What each symbol does to the states:
bev: λ>sop, ζ>meb, τ>bup
sim: λ>sug, ζ>lun, τ>koz
sug: λ>tif, ζ>dof, τ>sim
zat: λ>rit, ζ>fik, τ>viv
koz: λ>sim, ζ>laf, τ>fod
tif: λ>dap, ζ>sav, τ>sug
sop: λ>vef, ζ>zin, τ>bev
tuz: λ>fod, ζ>fal, τ>moz
beb: λ>kez, ζ>nar, τ>til
fod: λ>koz, ζ>der, τ>tuz
fer: λ>zol, ζ>zaf, τ>vod
siv: λ>fik, ζ>rit, τ>vef
fik: λ>moz, ζ>zat, τ>siv
til: λ>beb, ζ>kon, τ>fop
vef: λ>siv, ζ>gis, τ>sop
rak: λ>sav, ζ>dap, τ>nal
mik: λ>zoz, ζ>bup, τ>meb
fop: λ>til, ζ>bar, τ>zoz
rit: λ>gis, ζ>siv, τ>zat
moz: λ>tuz, ζ>viv, τ>fik
zaf: λ>lus, ζ>fer, τ>feg
nal: λ>rak, ζ>buv, τ>lus
fal: λ>viv, ζ>tuz, τ>der
ged: λ>dil, ζ>pef, τ>kez
zol: λ>zik, ζ>feg, τ>fer
laf: λ>der, ζ>koz, τ>lun
der: λ>fal, ζ>fod, τ>laf
bar: λ>fep, ζ>fop, τ>kon
dil: λ>feg, ζ>zik, τ>ged
lus: λ>nal, ζ>vod, τ>zaf
lun: λ>laf, ζ>sim, τ>dof
feg: λ>zaf, ζ>zol, τ>dil
zik: λ>pef, ζ>dil, τ>zol
vod: λ>fer, ζ>lus, τ>buv
gis: λ>zin, ζ>vef, τ>rit
bup: λ>bev, ζ>mik, τ>fep
pef: λ>bov, ζ>ged, τ>zik
kez: λ>ged, ζ>bov, τ>beb
sav: λ>dof, ζ>tif, τ>rak
dof: λ>lun, ζ>sug, τ>sav
buv: λ>vod, ζ>nal, τ>dap
bov: λ>nar, ζ>kez, τ>pef
viv: λ>zat, ζ>moz, τ>fal
fep: λ>bup, ζ>zoz, τ>bar
kon: λ>bar, ζ>til, τ>nar
zin: λ>meb, ζ>sop, τ>gis
zoz: λ>fop, ζ>fep, τ>mik
meb: λ>mik, ζ>bev, τ>zin
dap: λ>buv, ζ>rak, τ>tif
nar: λ>kon, ζ>beb, τ>bov

The rows follow the links: the fewer symbols apart two states are, the more alike their rows tend to be.

Each row is also shifted at random along 5 hidden directions that mean nothing.

Some states, each with a row of numbers:
nal -> 658 124 -70 274 -28 -20 91 -181 39 306 -50 -39 -88 27 192 -186 -11 -316 158 32 32 -373 -270 10 -274 -7 -337 118 -32 228 20 308 -228 -215 -68 213 208 -55 25 411 -44 275 212
kon -> 129 68 145 -88 -346 91 52 -382 -163 172 75 288 -228 -124 188 34 -44 15 -188 34 275 205 186 -72 312 -194 92 278 145 93 -123 116 120 124 130 77 -229 55 63 -246 -92 -348 10
zoz -> 173 57 -38 -361 113 133 -174 302 10 -29 -165 -4 8 63 -11 101 -70 140 -86 255 142 -149 187 -127 348 -84 -10 -351 191 135 -271 -409 34 92 -112 -224 -233 -167 298 -149 -67 -340 -224
pef -> 570 -13 84 -392 -122 209 -35 111 82 -501 256 229 -355 71 -256 -53 -225 -157 -244 -129 -110 318 472 -257 97 219 335 -37 -7 -179 -46 109 221 312 101 -263 -109 23 -189 -372 467 -238 -195
kez -> -66 279 -1 3 -26 235 -256 178 330 -64 -87 -68 -42 429 122 16 -79 -138 -3 363 265 -356 192 -174 228 255 -218 -273 231 501 -149 -125 -322 -238 -210 -357 31 -80 215 44 126 -264 -109
zol -> -174 204 -59 -343 186 331 174 180 -125 129 -9 272 -248 -165 56 -194 -98 -289 -77 184 -157 -250 -21 -199 60 -209 -48 -387 187 -13 -247 -29 268 147 -164 -34 -128 -191 278 77 -29 -188 -226
buv -> -89 -185 -13 -371 261 71 74 194 -174 6 195 126 -159 -111 -23 -159 -226 491 183 -71 -248 -79 -156 -2 -119 -101 77 3 -76 -293 -113 -50 339 301 -231 158 -24 -139 115 137 -312 171 23
dil -> 488 259 45 115 -88 254 -83 55 324 27 240 81 -125 12 67 116 7 -310 -248 99 310 358 78 -114 107 314 -416 116 165 379 -64 37 -145 70 -59 -16 29 136 -98 -83 31 -57 243
mik -> 437 91 -129 -408 143 66 -234 408 119 -435 -321 -139 93 249 -410 143 -83 -382 -151 149 -75 -178 492 -262 213 132 173 -548 67 40 -124 -297 -75 -33 93 -471 -83 -120 34 -262 563 -346 -395
meb -> 653 34 18 -420 194 88 -215 518 197 -726 -105 -96 80 309 -447 150 -118 150 -115 48 -144 82 436 -118 203 231 446 -593 17 -173 -54 -496 111 79 -76 -604 -143 -119 3 -358 419 -275 -472
sim -> 164 -412 -107 -43 256 -256 76 105 -164 203 147 -149 114 -320 -137 9 14 251 136 -187 -145 123 -319 16 -277 -29 -298 312 -223 -184 37 92 52 228 81 429 75 61 -132 196 -258 395 305
siv -> 467 69 -24 457 -19 -117 -21 -139 -18 457 -126 -144 247 -156 225 242 300 -95 -9 151 215 83 -269 217 24 -150 -335 81 78 214 23 -87 -163 -250 67 280 -13 57 3 127 -345 29 208
feg -> -327 425 240 351 -28 384 -48 -21 380 11 256 214 -113 165 293 89 21 49 -144 212 231 385 -136 137 146 350 -314 -34 245 402 31 -41 -19 -79 -345 -112 -11 87 11 20 -336 34 273
dof -> 158 -280 51 221 -185 -262 40 -269 33 -288 168 -84 -19 145 -81 -223 -104 316 244 -441 -252 -60 -96 149 -360 98 312 388 -306 -329 328 402 -80 -21 66 56 299 102 -322 97 152 427 89
tuz -> -579 -437 14 267 -81 -441 -131 -150 109 -40 120 -346 226 21 -146 84 23 330 77 -394 42 268 -62 102 -259 184 -47 542 -334 -91 212 161 -228 78 239 262 230 234 -396 -22 24 367 333
fod -> 259 29 -186 167 339 -116 35 261 13 177 -249 -264 287 -28 -70 102 214 -205 183 117 -143 -228 -291 100 -253 17 -342 -270 -43 89 91 -138 -189 -206 -106 106 176 -69 34 354 -138 282 75
til -> 740 -59 69 -330 -21 121 -140 115 -122 222 6 -28 -86 114 280 -76 -181 561 80 253 319 -308 -9 -113 419 -139 -77 42 131 234 -294 -310 -59 104 -236 -7 -197 -162 395 -41 -450 -190 -37

Start, symbols taken left to right, then the state you end at.
Answer with the state's name.
202 -133 40 -440 299 241 120 247 -88 6 394 322 -244 -398 -197 -33 -181 109 -152 -120 -196 502 -2 -86 -45 25 -44 122 -91 -325 -87 14 504 601 -34 321 -137 88 -69 -107 -194 106 155
ζ ζ ζ τ λ -> lus
283 205 -263 462 156 -169 76 -1 24 578 -312 -188 324 -317 -12 269 441 -928 -133 181 128 55 -284 88 -106 -94 -693 -137 102 391 29 22 -299 -278 281 306 64 12 -2 288 -9 -39 178
λ ζ τ λ ζ τ ζ -> zat
-124 103 64 302 -350 -68 38 -471 -221 636 -99 168 16 -187 387 105 252 -132 -167 125 464 54 -122 92 302 -401 -216 338 177 304 -117 83 -67 -120 193 260 -213 82 123 -57 -332 -282 165
τ λ τ ζ λ ζ λ -> fep
540 207 0 68 -253 70 97 -329 -281 633 -166 248 -116 -233 318 -21 132 -379 -135 233 273 -199 2 -42 253 -467 -174 19 322 257 -200 53 24 -107 65 172 -222 -29 282 22 -198 -367 7
λ ζ τ λ -> zoz
842 -19 138 -45 -101 186 -257 99 263 -323 184 -126 -134 438 141 -83 -266 453 121 69 245 -85 192 -107 191 324 11 144 32 261 -76 -69 -225 12 -231 -268 67 -32 36 -61 -17 -12 36
ζ ζ λ τ τ -> kez
-758 260 -81 443 -69 -12 129 -109 346 -317 28 -25 2 111 -181 36 141 -773 -54 -160 -188 199 24 34 -383 360 -70 -97 -91 35 280 369 -196 -268 69 -143 301 95 -380 122 482 204 1
τ ζ τ τ λ τ -> sug
-2 305 122 470 -236 34 -181 -36 375 -292 -150 -163 242 373 -18 213 206 -185 -93 94 179 120 158 100 181 284 76 -228 165 212 138 -126 -281 -456 28 -404 54 24 -163 -141 290 -115 -125
τ ζ λ τ -> meb
-767 -492 -257 -409 -132 -497 -26 -197 -418 34 -410 -311 106 -1 -238 -130 -48 -62 106 -157 -141 -686 237 -255 -71 -394 292 115 -231 -159 -62 112 -208 -62 460 -9 -10 -101 70 34 482 -138 -251
τ ζ ζ ζ ζ ζ ζ -> rit
-512 -24 -120 221 -287 -142 -45 -333 80 201 -105 -140 -77 79 121 -189 -32 -654 2 -73 219 -387 87 -220 -206 85 -396 376 -59 442 -28 573 -523 -227 237 105 261 26 -160 235 361 58 225
ζ λ λ λ τ τ ζ -> feg
99 -217 66 289 -259 -180 40 -301 178 -139 300 10 -88 -133 -84 -73 4 -123 -77 -390 -29 409 -46 43 -300 282 -60 616 -275 -43 252 539 -73 113 299 267 264 277 -467 -2 239 325 364
ζ ζ τ τ -> lus
-438 -171 -7 -51 371 19 60 248 -55 142 129 -46 23 -169 -12 20 36 385 213 -43 -191 -12 -324 176 -200 -25 -103 -26 -104 -207 -27 -113 120 160 -221 239 90 -22 45 223 -415 320 124
ζ ζ ζ ζ τ ζ τ -> dof
687 -110 247 372 115 -49 -103 126 219 -116 249 -134 181 75 108 207 89 840 100 -156 39 522 -265 348 40 206 56 207 -150 -144 199 -290 88 47 -216 56 20 109 -141 -57 -482 345 208
τ τ ζ ζ λ ζ -> zat
171 23 -321 -382 220 -103 -28 330 -62 -159 -438 -139 164 -72 -519 210 95 -829 -210 120 -197 -193 353 -293 3 -85 21 -580 80 -42 -110 -169 -66 -77 332 -196 -47 -80 37 -94 642 -371 -397
ζ ζ λ λ τ τ τ -> gis
-194 342 -67 -60 86 301 -199 200 182 190 -169 12 12 207 122 116 -59 -382 -101 488 250 -338 156 -132 279 26 -375 -355 327 538 -266 -217 -234 -194 -119 -185 -136 -122 336 75 51 -341 -104
τ ζ λ λ τ λ -> fep
733 -124 -220 -47 187 -240 194 -36 -175 -53 -191 -42 123 -276 -362 -1 115 -514 -12 -214 -400 -97 -58 -80 -378 -142 99 -107 -198 -341 176 195 106 -10 263 145 137 21 -205 170 332 153 -123
ζ λ τ τ λ τ -> tuz
-939 94 -6 -241 -394 76 -12 -182 -32 -260 -149 103 -256 319 82 -244 -255 -182 13 40 65 -499 314 -225 177 -89 352 -86 111 66 -83 158 -149 -133 16 -367 -46 -135 179 -97 428 -332 -291
ζ λ τ ζ λ τ τ -> pef
-725 196 -99 -121 510 225 159 398 -102 157 -107 89 19 -131 34 -106 -23 -67 198 278 -278 -331 -279 17 -163 -50 -198 -514 104 -59 -124 -188 172 42 -373 42 70 -200 304 283 -257 131 -108
τ ζ ζ λ -> dap
95 31 -38 248 -193 -98 -31 -192 166 -25 2 -137 -71 187 67 -153 -75 -380 97 -55 33 -260 28 -79 -282 253 -225 229 -73 295 132 384 -434 -210 59 -14 308 84 -179 243 286 191 175
τ ζ τ ζ ζ -> vod
240 290 214 219 -323 171 -103 -176 166 -187 84 153 -17 205 182 101 70 82 -196 65 226 297 204 107 350 79 213 -29 196 147 17 -125 -4 -85 -38 -238 -139 45 49 -332 34 -292 -51
λ λ ζ τ τ -> gis
